Each row is followed by its group and then its class within the group.
-0.18; +2.24; +2.35; +0.09; -3.54; +1.25; -2.13; +3.18; -0.99; -1.81; +1.46; +1.24; +1.65; -1.21; +2.27; +3.73; +1.47; -1.55; -0.05; +2.47; +0.65	RJ > BC
-0.55; +1.33; +1.07; +1.08; -2.76; +1.03; -3.17; +4.95; -1.60; -3.21; -0.81; +1.62; +1.96; -0.95; +0.49; +3.02; +0.50; -0.19; +0.32; +2.58; -0.05	RJ > BC
+0.25; +0.57; +0.42; -1.59; -1.41; -0.47; -0.68; +1.43; -1.80; -0.71; -3.67; +1.85; +0.04; +0.34; +1.59; +0.12; +0.58; -2.99; +0.40; -0.18; -0.34	Fq > Zj
+0.50; +1.43; +1.80; -0.54; -0.51; +0.89; -2.68; +2.10; -1.66; +0.33; -1.12; +0.90; -0.24; +0.38; +1.96; +0.89; +1.27; -1.29; -2.78; +0.98; -1.47	RJ > BC
+1.07; +2.42; +0.45; +1.97; -4.41; -0.37; -0.67; +2.47; -0.29; -0.15; -1.32; +2.86; -0.25; +0.45; +1.60; +1.89; +1.59; -2.27; +2.27; +0.09; +4.40	Fq > Zj
+0.06; -0.93; +0.04; +0.52; +1.71; +0.62; -2.21; -0.52; -2.89; -0.12; -4.78; +1.60; -1.56; +1.63; -1.99; -2.37; +0.21; -1.66; -0.08; +0.02; -0.91	RJ > CL
+1.64; -0.19; -1.59; -1.32; +0.61; -0.83; -1.70; -0.10; +0.51; +0.70; -4.18; +1.35; -3.80; +0.30; -0.21; -0.25; +1.44; -1.36; -0.23; -1.95; -1.38	Fq > Zj
+1.53; +2.85; +1.21; -1.66; -2.26; -0.50; +1.39; +3.18; -0.57; +0.87; -0.87; +2.89; +1.40; +1.81; +5.24; +1.33; +1.48; -0.44; -1.47; -0.48; -0.03	Fq > SZ
+1.24; -0.12; -0.01; -0.65; -0.90; -0.22; -0.23; +2.04; -0.26; -0.23; -3.45; +2.85; -0.40; +0.16; +2.17; +1.48; +0.80; -1.03; -1.28; -0.03; -0.14	Fq > Zj
+0.53; -1.41; +1.05; -2.48; -0.16; -0.70; -3.04; +1.71; -0.51; -1.15; -4.16; +2.03; -0.33; -0.41; +2.66; +1.06; +1.63; -3.29; -0.03; +0.20; -1.70	Fq > Zj
+1.46; +1.98; +0.41; +0.22; -2.59; +0.80; +0.51; +2.39; +0.73; +0.21; -4.45; +4.32; -0.55; +0.31; +2.70; +1.40; +0.70; -1.60; +0.74; -2.07; +0.92	Fq > SZ
-0.16; +2.07; +1.07; -0.14; -2.64; +0.21; -1.88; +1.21; -1.00; -0.32; +0.81; +0.18; -0.53; -0.14; +0.46; +1.64; +1.73; -1.56; -0.43; +1.38; +0.40	RJ > BC
+1.15; +2.21; +2.88; -0.26; +3.64; -0.38; +0.58; +0.71; +0.35; +1.09; +0.52; +1.49; +3.97; +0.70; +1.55; +3.24; +1.69; -3.05; -0.77; -0.66; -1.13	RJ > CL
+0.83; +0.39; -0.11; +0.59; -2.69; -0.17; -1.08; +2.58; +0.65; -1.47; -5.44; +2.49; -1.15; -0.83; +0.78; +1.19; +0.65; -1.91; +2.50; -0.67; +1.11	Fq > Zj
+1.48; +7.13; +4.27; +3.77; -0.94; +2.20; +2.06; +0.07; +0.63; +1.76; +0.84; +0.44; +0.58; -1.66; +0.27; +4.97; +2.25; -3.88; +2.54; -2.26; +1.70	RJ > CL
+0.40; +3.77; +0.77; +3.33; -3.09; +0.25; -1.55; -0.49; -1.71; +0.42; -4.02; -0.42; -4.50; +0.18; -2.82; +0.34; +1.21; -1.48; +2.03; -1.13; +0.36	RJ > BC
-0.26; -2.41; -3.61; -1.36; -1.66; -1.39; -1.43; +1.53; -0.82; -2.72; -6.23; +1.80; +0.15; -0.50; -0.31; -2.14; -1.50; -1.64; +0.50; -1.97; +0.23	Fq > Zj
+1.61; +2.54; +0.33; +1.09; -1.17; +0.28; +0.64; +2.95; -0.54; +0.19; -3.18; +2.70; -1.87; +0.76; +1.58; +1.27; +1.37; -0.69; +0.36; -0.80; +0.17	Fq > SZ
+1.32; +1.55; +2.77; -0.82; +0.48; +1.57; +1.78; +2.54; +1.21; +0.68; +0.66; +3.03; +3.12; -0.11; +4.60; +3.23; +1.23; -1.82; -0.18; -0.82; +0.46	Fq > SZ
+1.00; +1.66; +1.91; -1.57; +0.36; +0.67; -1.46; +2.19; +0.95; +0.32; -0.82; +1.84; +2.38; -1.31; +3.91; +3.96; +1.44; -2.72; -0.28; -1.23; -0.78	Fq > Zj
+0.20; +3.58; +3.38; -0.65; -0.68; +2.23; -1.52; +1.00; -0.98; +1.58; +1.62; +1.04; +0.05; -0.38; +2.22; +1.90; +2.57; -1.56; -1.44; +1.44; -0.54	RJ > BC
+0.38; -1.55; -1.49; -0.57; -2.90; -0.64; -1.85; +3.30; -0.05; -2.86; -3.95; +3.21; -0.13; +0.25; -0.23; +0.25; +0.39; -2.09; +2.28; +1.39; +2.00	Fq > Zj
+1.32; -0.39; -1.43; +0.07; +0.80; -0.52; -0.22; +1.72; -1.55; -0.43; -6.64; +2.34; +0.10; +1.12; +1.15; -1.31; -0.99; -0.52; -0.18; -1.69; -0.89	Fq > SZ
-0.41; -0.91; +0.77; +0.42; +0.50; +0.26; -3.56; +0.96; -3.54; -1.76; -5.44; +0.76; -1.44; +0.22; -0.64; -1.48; +0.22; -1.86; -0.51; +1.05; -2.29	RJ > CL
+0.17; +2.83; +2.91; -0.15; -0.80; +1.64; -0.99; -0.15; -0.82; +0.64; -0.48; -0.28; -0.22; -1.31; +1.01; +2.57; +2.18; -4.14; +0.21; -1.18; +0.08	RJ > CL
+0.42; +2.06; +1.16; +0.93; -1.90; +0.60; -0.30; +0.21; -1.63; -0.26; -0.47; +0.49; -0.03; -0.30; -0.59; +1.36; +1.29; -2.25; +0.82; -0.28; -0.42	RJ > CL
-0.92; +2.20; +1.98; +1.40; -2.34; +1.34; -0.36; +2.09; -1.73; -0.29; -0.96; +1.74; +1.21; -0.27; +0.99; -0.68; +0.76; -1.99; +1.00; +1.03; +2.20	RJ > CL
+1.60; +2.87; +0.35; +1.63; -0.75; +0.03; +0.92; +0.18; +0.49; +1.05; -2.13; +1.66; -1.51; +0.06; +0.40; +1.39; +1.73; -1.35; +0.38; -2.68; +0.35	Fq > Zj
+0.24; +2.62; +2.36; +0.58; -2.41; +0.84; -1.77; +0.74; -2.47; -0.65; -1.65; +0.25; -0.09; -1.18; +0.35; +1.64; +1.42; -5.07; +1.22; -0.02; +0.14	RJ > BC
+0.84; +1.83; +0.49; +0.77; +0.50; +1.05; +0.15; +0.71; +0.00; +0.41; -3.77; +1.36; -0.79; -0.45; +1.98; -0.25; -0.29; -1.14; -0.49; -2.17; -0.47	Fq > SZ

Each row is followed by its group and then its class within the group.
-0.44; -1.05; +0.79; +1.59; +3.12; -1.67; +2.16; +2.29; -1.73; +0.69; +0.47; +2.61; +1.98; +2.28; +1.13; -2.50; -1.15; -2.05; +2.03; +1.69; -0.94	F > Fb
+0.12; +4.32; -0.32; -0.90; -6.96; +6.94; -0.69; -1.15; -0.84; +0.03; +2.84; -2.04; -3.99; +0.12; -0.11; +1.90; +1.03; +2.47; -2.81; +1.04; -0.58	E > JM
+3.74; -3.02; -0.52; +1.06; -3.72; -6.20; +0.06; +1.92; +0.62; -0.46; +0.13; +1.70; -0.16; +1.69; -2.15; -2.55; -0.35; +1.02; +1.86; +1.32; +0.03	E > LT
+3.39; -0.17; -0.32; +0.98; -3.22; -4.36; +1.29; +1.69; +1.75; -0.37; +0.89; +0.68; -3.29; +2.93; -2.49; -1.31; -1.20; +2.76; +2.76; +1.96; -1.61	E > FS
+0.17; +1.49; -1.44; -1.91; -1.63; +0.29; +1.54; +1.08; +1.03; +0.27; +1.76; -2.13; -1.21; +0.18; -1.60; -1.09; +0.22; +0.58; +1.83; +0.57; -0.32	E > LT
-1.41; +0.46; +0.94; +1.49; +4.00; +1.16; +2.20; +1.67; -3.09; +0.41; -0.35; +1.13; +1.11; +1.30; +1.23; -1.66; -0.63; -1.32; +0.88; +0.98; -0.55	F > Fb
+0.67; -1.73; +1.43; +4.45; +5.05; -1.72; +1.49; -0.12; -2.37; +0.72; -0.84; +1.74; +2.26; +2.33; +1.44; -2.61; -1.82; -2.40; +0.93; +1.13; -0.27	F > Fb
+5.44; -5.02; -0.82; -1.87; -6.27; -9.32; -1.57; +4.35; +4.45; -1.30; +1.74; +2.72; -0.36; +3.64; -0.62; -2.03; -2.09; +2.62; +0.95; -0.30; -3.53	E > JM
-2.09; +1.10; +1.25; +4.08; +4.29; +5.48; +1.88; +0.09; -2.95; +0.77; +0.82; +0.58; +0.97; +0.96; +1.18; -0.39; -1.35; -2.23; -0.58; +0.53; -0.89	F > TL
-2.42; +0.71; +1.13; +2.33; +3.92; +3.63; +1.08; -0.41; -2.89; +0.20; -0.69; +0.80; +2.29; +0.35; +1.11; -1.09; -0.66; -2.09; -0.80; +0.56; +0.86	F > TL
+2.23; -0.23; -1.05; -1.48; -2.24; -1.91; +0.53; +0.91; +1.06; +0.19; +1.24; -0.74; -2.11; +3.00; -1.56; -0.88; -0.30; +2.33; +1.44; +1.30; -0.59	E > LT
-0.64; +2.40; +0.68; +3.01; +4.20; +2.15; +3.52; +0.72; -4.47; +0.15; +0.63; +1.31; -0.07; +1.65; +1.00; -2.72; -1.43; -1.10; +2.57; +2.55; -0.10	F > Fb
-0.46; +0.36; +2.39; +3.30; +2.10; -0.11; +0.09; -1.27; -1.19; +0.83; -1.04; +3.42; +1.90; +1.61; +1.73; +0.02; -1.39; -3.62; -1.17; +1.65; -1.08	F > SG
+0.18; -1.54; +1.88; +3.53; +5.55; -1.15; +0.58; +0.06; -1.00; -0.27; -1.10; +3.70; +2.50; +1.53; +3.58; -0.61; -1.91; -3.69; -0.43; +0.52; -1.55	F > SG
-1.88; +0.25; +1.49; +3.04; +3.19; +3.08; +1.79; +0.54; -3.20; +0.16; +0.17; +0.02; +2.95; +0.03; +1.18; -1.55; -0.09; -2.87; -1.22; +0.87; +1.68	F > TL
+3.50; -0.70; -0.39; +1.15; -5.27; -3.49; +0.08; +1.52; +1.28; -0.27; +0.97; +1.92; -2.09; +2.93; -1.08; -1.50; -2.19; +2.46; +1.13; +2.54; -2.42	E > FS
+3.04; -1.11; -0.58; -1.57; -6.00; -0.90; -0.20; +2.76; +0.06; -0.41; +2.38; -0.12; -2.52; +1.39; -1.79; -0.42; -0.59; +2.99; -0.62; +0.52; -2.40	E > JM
+1.63; -0.74; -1.60; -1.78; -5.02; -1.03; +0.16; +1.13; +1.03; +0.23; +2.64; -1.32; -2.19; -0.12; -2.27; -0.48; -0.08; +2.98; +1.96; +0.36; +0.78	E > LT
+2.49; -3.81; +1.21; +4.11; +5.34; -4.32; -1.13; +0.50; -0.39; +1.16; -1.63; +5.15; +2.17; +1.48; +2.24; -0.70; -2.81; -3.23; +1.31; +1.02; -2.53	F > SG
-0.27; -1.90; +1.61; +1.17; +2.39; +1.02; +0.23; +2.05; -2.79; +0.34; +1.03; +1.93; +3.69; +0.88; +0.89; -2.05; -0.77; -3.06; -1.51; +0.78; -1.20	F > TL
+1.29; +1.70; -0.60; +1.69; -6.92; +0.34; +1.52; -0.42; +0.76; -0.66; +0.45; +0.05; -3.42; +2.37; -1.04; -0.50; +0.40; +1.50; -0.69; +3.13; +1.44	E > FS
+0.93; +0.26; -0.39; -0.80; -2.40; -1.91; +1.97; +0.83; +0.75; +0.44; +1.06; -0.49; -1.70; +0.83; -1.40; -1.07; -0.01; +2.60; +1.40; +1.00; -1.17	E > LT
+0.79; -1.04; +1.64; +3.05; +6.32; -3.19; +2.02; -0.85; -1.57; +1.54; -0.14; +2.46; +2.42; +1.52; -0.30; -3.36; -1.35; -2.44; +3.33; +1.54; -0.37	F > Fb
+1.60; -1.71; +2.38; +3.94; +3.49; -2.56; +0.74; -0.07; -1.46; +0.41; -1.03; +4.24; +2.39; +2.39; +1.72; -1.73; -2.64; -2.96; +0.14; +2.13; -1.89	F > SG
+4.05; -1.81; -0.53; -1.30; -6.80; -5.01; -0.48; +2.10; +3.17; -1.09; +1.15; +1.02; -2.56; +2.04; -1.31; -0.77; -4.33; +3.29; +1.85; +1.27; -1.67	E > FS
-0.24; -2.54; +0.57; +2.90; +2.68; -5.57; +2.42; +1.63; -1.56; -0.24; -0.62; +2.23; +2.46; +2.29; +0.68; -3.25; -1.17; -2.56; +2.56; +0.62; +0.85	F > Fb
+1.41; -2.09; +1.66; +2.03; +6.24; -1.05; -0.17; -0.17; -0.36; +0.15; -0.76; +3.13; +1.96; +0.86; +2.13; -0.62; -2.40; -2.65; +0.58; +0.81; -2.78	F > SG
+3.73; -1.33; +0.50; -0.63; -5.88; -3.26; +0.40; +1.39; +1.74; +1.07; +1.27; +0.85; -1.64; +2.46; -0.16; -1.16; -1.38; +1.04; -0.65; +2.62; -1.65	E > JM
-1.07; +0.58; +1.10; +1.00; +2.44; +1.75; +1.67; +0.97; -2.77; -0.72; +0.44; +0.72; +1.98; -0.15; +0.55; -0.82; -0.10; -3.26; -0.65; +1.19; -0.03	F > TL
